Below are the code and all the weights of a small trained network. Each question names an input and a class and asks about switching units off, where a switched-off unit gives its printed mean instead of its output.

import numpy as np


def w(rows, s, z=0):
    codes = np.array(rows[::2]) - 128.0
    scale = np.full(codes.shape[1], s)
    scale[-1] = z or s
    return codes * scale


def norm(h):
    return h / np.sqrt((h * h).mean(-1, keepdims=True) + 1e-5)


def f(y):
    return np.maximum(y, 0)


def log_softmax(a):
    a = a - a.max(-1, keepdims=True)
    return a - np.log(np.exp(a).sum(-1, keepdims=True))


def net(x, mask):
    res = np.array(x, float).reshape(1, 5) / 4 @ E
    u = 0
    for l in range(4):
        y = f(norm(res) @ A[l][:, :-1].T + A[l][:, -1])
        res = res + np.where(mask[u : u + 3], y, B[l][:, -1]) @ B[l][:, :-1]
        u += 3
    return log_softmax(norm(res)[-1] @ U[:, :-1].T + U[:, -1])


A, B = {}, {}
E = w([
[135,137,135,135,83,103,125,80,144,155,109,142],'x0',
[134,115,88,82,147,122,105,114,178,105,114,167],'x1',
[117,119,64,147,137,107,178,54,94,80,176,77],'x2',
[176,45,90,252,189,80,157,148,101,158,97,180],'x3',
[185,247,90,96,124,79,185,185,91,85,105,178],'x4',
],0.0041)
A[0] = w([
[134,106,67,97,81,70,102,47,233,94,53,193,140],'L0N0',
[108,82,83,93,228,183,68,253,110,22,216,142,5],'L0N1',
[114,24,102,131,194,187,46,51,141,225,73,49,11],'L0N2',
],0.0035,0.0026)
B[0] = w([
[134,122,180,145,229,148,173,145,60,138,33,3,221],'L0N0',
[240,175,226,145,101,76,88,27,26,245,71,37,179],'L0N1',
[161,174,190,162,127,115,111,112,151,38,210,183,252],'L0N2',
],0.0053,0.003)
A[1] = w([
[123,84,201,83,112,143,74,195,178,175,101,165,6],'L1N0',
[87,125,147,118,130,143,98,189,120,180,70,255,61],'L1N1',
[137,141,227,183,121,113,162,98,55,155,84,110,128],'L1N2',
],0.0051,0.0022)
B[1] = w([
[71,90,25,136,146,111,209,2,84,102,152,106,191],'L1N0',
[91,104,66,152,163,95,168,53,64,58,224,100,184],'L1N1',
[186,120,206,20,186,138,199,143,72,202,94,91,253],'L1N2',
],0.0059,0.0054)
A[2] = w([
[202,143,47,110,135,76,187,146,60,73,108,121,72],'L2N0',
[166,14,63,189,157,87,143,182,112,172,63,185,6],'L2N1',
[196,48,83,254,151,75,127,192,86,242,92,200,57],'L2N2',
],0.0046,0.0021)
B[2] = w([
[113,45,136,204,172,118,135,115,195,104,149,148,252],'L2N0',
[122,237,58,81,67,202,58,102,157,42,126,50,194],'L2N1',
[51,177,116,2,44,146,84,133,138,150,116,111,232],'L2N2',
],0.0061,0.0049)
A[3] = w([
[183,153,97,132,134,65,152,195,148,96,100,156,94],'L3N0',
[86,1,194,185,120,179,28,116,148,119,96,136,7],'L3N1',
[116,126,119,131,205,196,92,122,180,71,72,169,8],'L3N2',
],0.0063,0.0018)
B[3] = w([
[182,152,203,172,74,110,75,170,188,253,218,174,206],'L3N0',
[205,214,120,180,129,71,179,243,182,159,126,207,251],'L3N1',
[88,172,166,192,134,169,241,132,137,188,125,119,182],'L3N2',
],0.0067,0.0026)
U = w([
[167,160,182,210,73,99,132,192,244,161,207,220,131],'0',
[51,193,72,29,38,197,58,162,185,70,97,91,177],'1',
[192,120,181,111,142,77,146,94,91,199,63,91,145],'2',
[67,24,63,198,173,70,193,69,103,58,199,129,160],'3',
[135,115,173,126,172,163,194,179,139,168,82,88,179],'4',
[147,68,160,123,153,147,145,157,105,83,87,194,67],'5',
[106,53,89,208,141,111,10,202,77,46,1,221,3],'6',
],0.0079,0.0053)

Each question gives the input, the list of numbers given to net, and the class t.
The units are the neurons (one row each of A and B). Each row of codes is followed by its name. A weight is (code - 128) times the scale printed after its matrix; where a second scale follows, it is the last column's (A, B and U).
mask holds one flag per neuron, layer by layer. A switched-off neuron (its flag False) gives its mean, the last column of its row in B, instead of its output. The means were averaged over made-up inputs and are rounded, as every weight is.
A unit's drop is (log p(t) with every unit on - log p(t) with that unit switched off) / (log p(t) with every unit on - log p(t) with every unit switched off).
The circuit of an input: a set's keep is (log p(t) with only the set's units on - log p(t) with every unit switched off) / (log p(t) with every unit on - log p(t) with every unit switched off). Starting from all 12 units, units are removed one at a time, each time the one whose removal leaves the highest keep (on an exact tie, the one counted first), for as long as the keep stays at least 0.8.
circuit, biggest first: the units of the circuit, biggest drop first
most important unit: the unit with the biggest drop
k most important neurons: the k neurons with the biggest drops, biggest first
top k neurons in layer l: the k neurons of layer l with the biggest drops, biggest first
input [-6,-2,1,6,-1], class 1: circuit, biggest first : [L2N2; L2N1]
input [5,4,7,4,-8], class 0: most important unit : L3N1
input [-7,6,-3,0,-6], class 2: 3 most important neurons : [L0N1; L2N0; L1N2]
input [4,2,2,3,6], class 0: 2 most important neurons : [L3N0; L0N1]
input [-6,-7,-7,0,3], class 3: 2 most important neurons : [L1N1; L0N0]
input [8,1,-6,-6,4], class 2: top 2 neurons in layer 0 : [L0N0; L0N2]
input [-2,2,-4,-6,-7], class 0: 3 most important neurons : [L3N1; L2N2; L1N2]
input [-5,-2,-1,6,1], class 1: 2 most important neurons : [L2N2; L2N1]
input [-8,-4,4,-2,-5], class 2: 2 most important neurons : [L0N1; L2N0]
input [-8,7,-4,-7,-6], class 2: 4 most important neurons : [L0N1; L2N0; L2N2; L2N1]
input [7,1,3,-7,7], class 0: circuit, biggest first : [L2N2; L2N1; L1N2]
input [-4,3,-7,-5,4], class 3: 2 most important neurons : [L1N0; L1N1]
input [0,6,-5,-2,7], class 0: 2 most important neurons : [L3N0; L1N2]
input [-8,-8,4,-3,-4], class 2: 2 most important neurons : [L0N1; L2N0]
input [-7,6,5,3,-4], class 2: circuit, biggest first : [L0N1]
input [2,-3,5,4,5], class 0: circuit, biggest first : [L1N0; L3N0]
input [4,-6,7,3,8], class 0: top 2 neurons in layer 1 : [L1N0; L1N1]
input [2,7,-1,2,2], class 4: 3 most important neurons : [L0N0; L0N1; L3N2]
input [-4,0,-8,-7,5], class 3: top 2 neurons in layer 1 : [L1N0; L1N1]
input [1,-4,-7,8,5], class 1: circuit, biggest first : [L2N2]
input [5,8,4,-2,-2], class 4: top 2 neurons in layer 0 : [L0N0; L0N1]
input [6,6,-3,6,3], class 1: top 2 neurons in layer 0 : [L0N2; L0N1]
